Below is a small trained network, with its code and all its weights. Each question gives an input and a class and asks what happens when units are switched off, that is, made to give their printed mean instead of their output.

import numpy as np


def w(rows, s, z=0):
    codes = np.array(rows[::2]) - 128.0
    scale = np.full(codes.shape[1], s)
    scale[-1] = z or s
    return codes * scale


def f(y):
    return np.maximum(y, 0)


def log_softmax(a):
    a = a - a.max(-1, keepdims=True)
    return a - np.log(np.exp(a).sum(-1, keepdims=True))


def net(x, mask):
    res = np.array(x, float).reshape(1, 7) / 4 @ E
    y = f(res @ A[0][:, :-1].T + A[0][:, -1])
    res = res + np.where(mask, y, B[0][:, -1]) @ B[0][:, :-1]
    return log_softmax(res[-1] @ U[:, :-1].T + U[:, -1])


A, B = {}, {}
E = w([
[126,120,127,122,127,125,125,129,132,132],'x0',
[55,43,194,201,53,239,111,126,117,100],'x1',
[121,192,130,157,159,191,51,254,150,249],'x2',
[189,163,242,82,77,109,91,188,149,53],'x3',
[50,201,199,36,103,162,232,123,109,184],'x4',
[111,76,138,186,95,29,197,243,70,151],'x5',
[150,138,153,119,28,91,48,47,52,220],'x6',
],0.0065)
A[0] = w([
[141,153,115,75,145,216,76,65,190,117,102],'N0',
[95,175,158,68,129,174,187,122,80,164,73],'N1',
[137,156,129,78,165,197,74,47,174,108,106],'N2',
[114,173,127,69,133,192,83,53,190,116,103],'N3',
[171,83,72,189,122,90,61,103,161,75,86],'N4',
[86,141,98,110,126,165,205,107,103,184,145],'N5',
[126,128,105,139,177,167,154,156,168,66,87],'N6',
[84,83,162,173,64,211,133,100,84,70,15],'N7',
[166,154,200,95,113,113,107,159,150,74,85],'N8',
[113,119,111,142,172,154,184,174,203,61,58],'N9',
[84,104,154,172,89,188,117,105,128,100,9],'N10',
[77,93,158,183,87,203,123,112,111,92,27],'N11',
[214,87,92,198,163,122,36,125,158,116,57],'N12',
[96,64,190,164,111,188,109,139,136,112,72],'N13',
[173,130,150,136,55,104,60,39,47,172,72],'N14',
[139,76,146,118,103,106,202,24,94,37,54],'N15',
[144,101,128,96,96,78,184,25,114,35,70],'N16',
[147,150,106,139,188,139,166,174,210,92,66],'N17',
[147,163,120,90,141,198,97,70,172,130,117],'N18',
[204,190,83,54,163,25,162,106,125,121,79],'N19',
[170,137,207,83,81,114,111,175,157,92,106],'N20',
[38,122,31,149,155,142,189,79,111,189,141],'N21',
[131,96,202,143,91,165,115,142,128,98,79],'N22',
[120,105,144,150,201,162,177,148,194,81,142],'N23',
[71,43,194,169,81,180,127,120,128,118,51],'N24',
[66,163,196,40,124,142,238,77,109,139,102],'N25',
[161,107,140,125,76,111,75,89,61,190,113],'N26',
[153,127,119,140,93,126,108,61,42,190,77],'N27',
[170,172,212,72,75,127,111,173,146,61,84],'N28',
[100,76,147,174,88,21,202,254,34,160,208],'N29',
[192,175,64,51,173,40,137,117,120,147,93],'N30',
[103,103,80,132,190,179,186,168,180,86,56],'N31',
[120,177,128,143,159,194,38,215,157,198,30],'N32',
[140,151,238,76,94,106,123,157,156,89,100],'N33',
[71,195,187,41,99,156,223,121,123,176,88],'N34',
[144,171,154,153,163,191,86,217,151,221,60],'N35',
[116,110,120,116,165,125,183,127,143,51,105],'N36',
[181,70,80,166,134,97,82,102,129,76,62],'N37',
[84,74,116,166,132,180,142,99,105,145,121],'N38',
[49,98,36,169,154,138,171,85,112,171,132],'N39',
[118,176,128,153,135,163,93,184,149,175,20],'N40',
],0.0067,0.0015)
B[0] = w([
[54,122,181,199,110,29,184,61,146,90,199],'N0',
[183,55,181,149,170,176,97,171,96,92,200],'N1',
[68,115,175,177,122,45,198,54,139,97,199],'N2',
[77,127,182,172,125,62,187,81,120,91,200],'N3',
[200,38,177,153,168,204,131,201,65,93,201],'N4',
[168,86,107,142,138,146,83,117,118,61,195],'N5',
[87,141,135,78,113,123,140,155,54,135,188],'N6',
[141,185,168,141,166,146,130,184,196,182,215],'N7',
[109,137,44,111,126,133,55,88,169,108,183],'N8',
[72,162,133,47,110,111,118,162,55,130,205],'N9',
[121,176,170,147,171,146,145,200,178,181,186],'N10',
[134,204,189,138,194,140,129,189,190,196,203],'N11',
[196,41,212,154,185,176,135,143,54,80,203],'N12',
[113,169,146,123,157,140,123,169,165,176,200],'N13',
[55,190,168,2,100,116,119,205,26,118,210],'N14',
[217,108,43,86,27,153,224,83,167,233,235],'N15',
[186,111,50,90,22,151,217,96,157,220,231],'N16',
[91,131,149,79,113,134,119,183,88,148,194],'N17',
[75,102,173,170,120,59,163,91,141,85,187],'N18',
[119,203,190,160,193,169,136,204,230,214,222],'N19',
[123,143,27,148,127,115,58,84,146,97,193],'N20',
[152,152,9,139,140,139,18,75,178,53,216],'N21',
[129,196,98,132,166,136,105,140,203,152,184],'N22',
[76,166,146,35,73,118,112,172,63,133,205],'N23',
[119,175,152,132,169,140,130,162,191,156,216],'N24',
[219,35,173,169,158,195,130,156,58,93,237],'N25',
[73,159,138,68,128,107,108,175,47,110,193],'N26',
[80,169,115,54,127,112,76,197,55,111,188],'N27',
[147,154,21,133,124,110,16,83,150,84,204],'N28',
[53,106,192,223,126,2,177,29,166,62,254],'N29',
[141,207,201,175,210,165,115,208,215,206,216],'N30',
[80,169,131,49,99,104,74,176,59,134,204],'N31',
[170,75,73,104,29,141,223,67,139,176,221],'N32',
[147,134,24,166,134,144,42,57,147,88,200],'N33',
[213,51,210,168,181,218,108,167,63,42,235],'N34',
[188,49,55,109,23,150,209,65,133,183,220],'N35',
[101,145,120,70,69,113,125,140,75,166,197],'N36',
[171,54,178,154,144,183,142,156,102,108,192],'N37',
[145,185,97,145,171,139,87,132,203,147,184],'N38',
[131,169,20,134,133,120,24,70,173,76,206],'N39',
[173,62,75,104,54,136,195,82,135,193,182],'N40',
],0.0052,0.0081)
U = w([
[185,85,90,99,31,149,215,97,143,214,195],'0',
[200,42,194,165,189,199,109,154,58,54,108],'1',
[126,229,178,149,207,142,122,170,221,219,56],'2',
[40,182,149,14,87,99,95,164,15,119,3],'3',
[49,108,180,218,116,2,185,71,149,55,215],'4',
[148,157,32,146,140,132,2,82,173,53,224],'5',
],0.0092,0.00034)

Each question gives the input, the list of numbers given to net, and the class t.
The units are the neurons (one row each of A and B). Each row of codes is followed by its name. A weight is (code - 128) times the scale printed after its matrix; where a second scale follows, it is the last column's (A, B and U).
mask holds one flag per neuron, in row order. A switched-off neuron (its flag False) gives its mean, the last column of its row in B, instead of its output. The means were averaged over made-up inputs and are rounded, as every weight is.
A unit's drop is (log p(t) with every unit on - log p(t) with that unit switched off) / (log p(t) with every unit on - log p(t) with every unit switched off).
The circuit of an input: a set's keep is (log p(t) with only the set's units on - log p(t) with every unit switched off) / (log p(t) with every unit on - log p(t) with every unit switched off). Starting from the 12 units with the biggest drops (on a tie, the unit counted first), units are removed one at a time, each time the one whose removal leaves the highest keep (on an exact tie, the one counted first), for as long as the keep stays at least 0.8.
circuit, biggest first: the units of the circuit, biggest drop first
unit that matters most: the unit with the biggest drop
top k neurons: the k neurons with the biggest drops, biggest first
drop of u: that unit's drop, to one decimal
input [0,-1,-5,-2,-5,-2,8], class 3: circuit, biggest first -> N14
input [-2,-1,-1,2,6,-3,-8], class 3: circuit, biggest first -> N23, N9
input [6,6,-4,-1,-1,-8,1], class 4: top 4 neurons -> N0, N2, N3, N18
input [0,1,1,0,-7,-5,-5], class 1: top 2 neurons -> N12, N4
input [8,-8,-2,-2,3,-5,5], class 2: top 2 neurons -> N30, N19
input [4,3,-8,-6,-8,-4,3], class 0: top 4 neurons -> N15, N16, N34, N25
input [7,7,-8,-2,8,8,-6], class 0: top 3 neurons -> N15, N16, N36
input [6,-5,8,-8,-1,-3,-6], class 0: top 3 neurons -> N32, N35, N40
input [-4,8,6,2,-6,-1,8], class 2: circuit, biggest first -> N11, N7
input [5,0,0,-7,6,-7,-5], class 4: top 2 neurons -> N0, N2
input [1,1,-4,-3,-8,8,7], class 1: top 4 neurons -> N4, N37, N12, N0
input [-3,-4,-2,-4,-5,6,8], class 3: top 2 neurons -> N14, N27
input [5,-6,3,-6,8,-2,-7], class 1: circuit, biggest first -> N34, N25
input [-2,-6,-6,2,3,-7,2], class 4: circuit, biggest first -> N2
input [-8,-8,-7,-8,5,-4,3], class 2: top 3 neurons -> N19, N30, N35
input [7,4,1,3,1,-6,-6], class 3: circuit, biggest first -> N23, N9
input [-2,-3,-1,7,8,6,1], class 1: top 2 neurons -> N34, N25
input [-2,6,8,6,2,-1,7], class 0: top 2 neurons -> N35, N32
input [-6,2,8,8,-3,-3,-2], class 0: top 3 neurons -> N32, N35, N40
input [7,-3,7,-2,-8,-1,7], class 1: unit that matters most -> N12
input [8,-3,0,2,5,-1,-7], class 3: drop of N23 -> 0.1
input [-8,4,-4,-5,6,-2,-3], class 1: drop of N19 -> 0.0
input [7,-5,-1,-2,-2,0,-1], class 2: drop of N30 -> 0.1
